Here is a tiny trained network, its code and every weight. The questions are about switching its units off for an input and a class, where a switched-off unit gives its printed mean instead of its output.

import numpy as np


def w(rows, s, z=0):
    codes = np.array(rows[::2]) - 128.0
    scale = np.full(codes.shape[1], s)
    scale[-1] = z or s
    return codes * scale


def f(y):
    return np.maximum(y, 0)


def log_softmax(a):
    a = a - a.max(-1, keepdims=True)
    return a - np.log(np.exp(a).sum(-1, keepdims=True))


def net(x, mask):
    res = np.array(x, float).reshape(1, 6) / 4 @ E
    y = f(res @ A[0][:, :-1].T + A[0][:, -1])
    res = res + np.where(mask, y, B[0][:, -1]) @ B[0][:, :-1]
    return log_softmax(res[-1] @ U[:, :-1].T + U[:, -1])


A, B = {}, {}
E = w([
[90,137,146,120,71,65,102,124,57,212,135,197],'x0',
[95,63,87,66,134,210,100,203,186,128,103,157],'x1',
[40,159,160,31,155,73,149,151,137,131,238,154],'x2',
[41,76,56,96,49,157,81,172,170,181,176,158],'x3',
[138,109,68,158,137,223,45,88,125,88,192,78],'x4',
[61,131,102,190,179,51,254,178,82,141,145,201],'x5',
],0.0076)
A[0] = w([
[39,134,147,87,149,121,142,176,157,138,184,142,154],'N0',
[87,143,124,67,98,129,97,152,136,189,158,160,211],'N1',
[113,114,164,127,122,48,180,119,137,106,155,142,163],'N2',
[176,151,120,130,117,164,109,87,139,95,133,98,252],'N3',
[246,131,203,103,124,162,89,111,136,90,47,107,131],'N4',
[159,93,43,135,67,211,52,114,161,136,138,127,132],'N5',
[178,115,116,173,202,171,183,120,127,61,123,105,155],'N6',
[110,150,178,115,93,67,99,100,51,176,141,158,119],'N7',
[91,85,95,97,105,191,76,148,149,130,159,133,180],'N8',
[84,108,83,102,135,185,115,151,165,110,170,127,246],'N9',
[108,93,83,159,133,98,186,169,91,186,49,175,174],'N10',
],0.011,0.0033)
B[0] = w([
[127,132,132,10,93,88,175,101,107,110,158,157,208],'N0',
[125,84,72,144,104,67,88,101,92,115,117,204,209],'N1',
[104,185,108,162,140,117,176,160,159,189,179,124,183],'N2',
[165,94,132,192,140,147,107,150,134,138,62,118,210],'N3',
[200,92,243,98,142,189,95,96,173,171,94,100,239],'N4',
[26,108,108,167,172,189,101,171,102,163,108,32,254],'N5',
[218,172,96,143,180,144,143,111,118,44,154,119,214],'N6',
[123,142,135,197,134,41,54,109,79,185,175,112,192],'N7',
[77,79,82,111,67,173,73,78,115,69,138,76,229],'N8',
[125,144,46,46,132,169,96,124,116,134,129,110,221],'N9',
[89,92,160,144,90,100,170,170,166,87,70,205,201],'N10',
],0.012,0.015)
U = w([
[216,112,253,120,167,165,76,80,159,192,87,95,253],'0',
[91,77,58,26,82,131,65,88,85,84,154,148,62],'1',
[57,107,149,160,93,72,199,194,139,127,78,215,180],'2',
[113,226,114,64,187,133,198,144,151,128,207,101,155],'3',
[230,182,120,208,212,145,141,103,117,17,129,114,115],'4',
[45,116,60,188,157,205,77,159,102,120,104,48,1],'5',
[106,183,162,157,131,43,117,110,87,231,195,156,137],'6',
],0.0069,0.00089)

Each question gives the input, the list of numbers given to net, and the class t.
The units are the neurons (one row each of A and B). Each row of codes is followed by its name. A weight is (code - 128) times the scale printed after its matrix; where a second scale follows, it is the last column's (A, B and U).
mask holds one flag per neuron, in row order. A switched-off neuron (its flag False) gives its mean, the last column of its row in B, instead of its output. The means were averaged over made-up inputs and are rounded, as every weight is.
A unit's drop is (log p(t) with every unit on - log p(t) with that unit switched off) / (log p(t) with every unit on - log p(t) with every unit switched off).
The circuit of an input: a set's keep is (log p(t) with only the set's units on - log p(t) with every unit switched off) / (log p(t) with every unit on - log p(t) with every unit switched off). Starting from all 11 units, units are removed one at a time, each time the one whose removal leaves the highest keep (on an exact tie, the one counted first), for as long as the keep stays at least 0.8.
units of the circuit, in order: the units of the circuit, biggest drop first
k most important neurons: the k neurons with the biggest drops, biggest first
drop when u is switched off: that unit's drop, to one decimal
input [-6,1,2,1,-4,6], class 2: units of the circuit, in order -> N10
input [0,-2,4,-7,2,5], class 3: units of the circuit, in order -> N2, N3
input [3,-7,-5,4,1,-1], class 6: units of the circuit, in order -> N8, N7
input [-2,-6,7,8,-5,0], class 6: 3 most important neurons -> N2, N7, N8
input [2,2,-1,2,0,3], class 2: 2 most important neurons -> N10, N8
input [-7,8,3,-3,1,2], class 1: 2 most important neurons -> N9, N5
input [-7,7,4,-6,-7,0], class 4: 2 most important neurons -> N6, N5
input [-1,6,-7,-8,-7,3], class 0: 2 most important neurons -> N4, N1
input [0,4,1,8,8,4], class 1: 3 most important neurons -> N0, N9, N1
input [-2,1,-4,-3,1,-3], class 0: drop when N4 is switched off -> 0.4
input [7,-2,2,5,3,3], class 6: drop when N4 is switched off -> -0.1
input [2,-1,-8,6,0,6], class 2: drop when N10 is switched off -> 0.2
